Below is a small trained network, with its code and all its weights. Each question gives an input and a class and asks what happens when units are switched off, that is, made to give their printed mean instead of their output.

import numpy as np


def w(rows, s, z=0):
    codes = np.array(rows[::2]) - 128.0
    scale = np.full(codes.shape[1], s)
    scale[-1] = z or s
    return codes * scale


def norm(h):
    return h / np.sqrt((h * h).mean(-1, keepdims=True) + 1e-5)


def f(y):
    return y / 2 * (1 + np.tanh(0.7978845608 * (y + 0.044715 * y**3)))


def log_softmax(a):
    a = a - a.max(-1, keepdims=True)
    return a - np.log(np.exp(a).sum(-1, keepdims=True))


def net(x, mask):
    res = np.array(x, float).reshape(1, 5) / 4 @ E
    u = 0
    for l in range(4):
        y = f(norm(res) @ A[l][:, :-1].T + A[l][:, -1])
        res = res + np.where(mask[u : u + 3], y, B[l][:, -1]) @ B[l][:, :-1]
        u += 3
    return log_softmax(norm(res)[-1] @ U[:, :-1].T + U[:, -1])


A, B = {}, {}
E = w([
[24,37,147,136,84,151,149,44,153,123],'x0',
[149,90,73,120,137,149,71,57,218,172],'x1',
[109,157,106,239,159,193,182,148,112,150],'x2',
[70,85,38,155,6,99,82,132,54,91],'x3',
[111,113,194,27,117,84,173,153,101,51],'x4',
],0.0019)
A[0] = w([
[128,153,115,235,236,252,172,97,184,203,44],'L0N0',
[195,231,142,149,168,106,146,246,39,130,59],'L0N1',
[114,167,55,206,95,118,121,144,99,155,4],'L0N2',
],0.0023,0.0025)
B[0] = w([
[130,102,167,138,66,2,111,173,139,169,244],'L0N0',
[90,79,104,100,84,164,116,55,176,110,207],'L0N1',
[170,97,112,172,209,192,134,126,100,51,90],'L0N2',
],0.0033,0.0011)
A[1] = w([
[128,172,142,253,230,201,175,104,178,206,4],'L1N0',
[244,201,39,119,182,106,60,168,137,110,10],'L1N1',
[181,127,117,122,193,140,107,101,189,158,42],'L1N2',
],0.003,0.0022)
B[1] = w([
[169,99,188,184,62,2,121,205,144,208,254],'L1N0',
[118,188,89,87,73,249,131,115,172,194,204],'L1N1',
[83,131,123,154,102,197,196,139,89,71,133],'L1N2',
],0.0038,0.00085)
A[2] = w([
[167,151,197,80,234,150,175,152,148,106,79],'L2N0',
[59,126,162,139,118,106,185,143,69,75,2],'L2N1',
[68,33,104,142,133,116,92,1,200,148,21],'L2N2',
],0.0042,0.0028)
B[2] = w([
[71,132,120,110,206,102,167,30,135,51,185],'L2N0',
[119,187,77,84,77,254,197,216,115,138,140],'L2N1',
[42,45,172,174,9,220,98,30,222,142,250],'L2N2',
],0.0038,0.0021)
A[3] = w([
[117,127,36,252,110,157,100,139,65,134,33],'L3N0',
[53,126,122,95,84,169,211,180,47,59,3],'L3N1',
[125,134,141,130,96,224,155,136,149,137,97],'L3N2',
],0.0037,0.0025)
B[3] = w([
[159,89,156,148,255,149,147,101,108,44,249],'L3N0',
[110,134,172,127,87,220,196,210,105,203,208],'L3N1',
[138,151,119,95,99,155,99,91,163,113,154],'L3N2',
],0.0049,0.0011)
U = w([
[142,103,110,56,71,8,55,162,68,93,7],'0',
[99,164,183,53,254,80,199,62,150,56,136],'1',
[41,35,136,147,32,171,81,32,190,124,165],'2',
[155,91,79,218,230,179,113,129,57,39,119],'3',
[67,135,159,90,51,218,210,228,60,130,155],'4',
[195,227,33,72,131,197,69,123,169,165,83],'5',
[164,123,185,236,144,34,145,193,175,227,216],'6',
],0.0088,0.0019)

Each question gives the input, the list of numbers given to net, and the class t.
The units are the neurons (one row each of A and B). Each row of codes is followed by its name. A weight is (code - 128) times the scale printed after its matrix; where a second scale follows, it is the last column's (A, B and U).
mask holds one flag per neuron, layer by layer. A switched-off neuron (its flag False) gives its mean, the last column of its row in B, instead of its output. The means were averaged over made-up inputs and are rounded, as every weight is.
A unit's drop is (log p(t) with every unit on - log p(t) with that unit switched off) / (log p(t) with every unit on - log p(t) with every unit switched off).
The circuit of an input: a set's keep is (log p(t) with only the set's units on - log p(t) with every unit switched off) / (log p(t) with every unit on - log p(t) with every unit switched off). Starting from all 12 units, units are removed one at a time, each time the one whose removal leaves the highest keep (on an exact tie, the one counted first), for as long as the keep stays at least 0.8.
circuit, biggest first: the units of the circuit, biggest drop first
most important unit: the unit with the biggest drop
top k neurons: the k neurons with the biggest drops, biggest first
k most important neurons of layer l: the k neurons of layer l with the biggest drops, biggest first
drop when u is switched off: that unit's drop, to one decimal
input [-3,-8,-6,7,-6], class 3: circuit, biggest first	L3N0, L0N0
input [1,-6,-7,3,-2], class 4: circuit, biggest first	L2N1, L3N1
input [-2,2,8,2,-6], class 6: circuit, biggest first	L1N0
input [7,-4,-4,2,1], class 4: top 4 neurons	L2N1, L0N1, L3N1, L1N1
input [8,-6,0,7,-2], class 4: top 3 neurons	L3N1, L2N1, L0N1
input [1,-4,-6,5,3], class 4: circuit, biggest first	L3N1, L2N1
input [7,-5,5,-7,1], class 6: top 2 neurons	L1N0, L3N0
input [-1,-6,-4,5,-3], class 4: top 4 neurons	L3N1, L2N1, L1N0, L0N0
input [6,-4,6,8,1], class 4: circuit, biggest first	L3N1, L2N1
input [7,-3,3,-3,7], class 4: top 2 neurons	L2N1, L3N1
input [-8,-1,-2,8,-2], class 5: 2 most important neurons of layer 1	L1N1, L1N2
input [-7,5,-1,5,6], class 5: top 2 neurons	L1N1, L0N0
input [8,-7,-5,5,-3], class 4: circuit, biggest first	L2N1, L3N1
input [-4,-3,6,6,-4], class 3: circuit, biggest first	L3N0
input [7,-2,0,8,8], class 4: circuit, biggest first	L3N1, L2N1
input [7,2,2,-5,-8], class 6: top 2 neurons	L1N0, L0N1
input [-5,-8,-2,3,-4], class 3: top 2 neurons	L3N0, L1N2
input [3,-3,1,-7,-1], class 6: top 2 neurons	L1N0, L3N0
input [0,-1,5,6,1], class 3: top 4 neurons	L3N0, L0N2, L1N2, L0N0
input [-7,-2,3,-5,2], class 1: most important unit	L2N0
input [-7,-4,-8,2,-4], class 5: top 2 neurons	L1N1, L0N0
input [-5,6,8,4,5], class 3: top 2 neurons	L3N0, L2N2
input [-7,-8,4,4,-6], class 3: drop when L3N0 is switched off	0.5
input [2,2,4,0,-7], class 6: drop when L1N0 is switched off	0.2
input [-3,1,-1,8,8], class 4: drop when L1N2 is switched off	-0.1
input [2,-1,6,6,-2], class 3: drop when L2N1 is switched off	0.0
input [-1,6,0,-5,-5], class 6: most important unit	L1N0
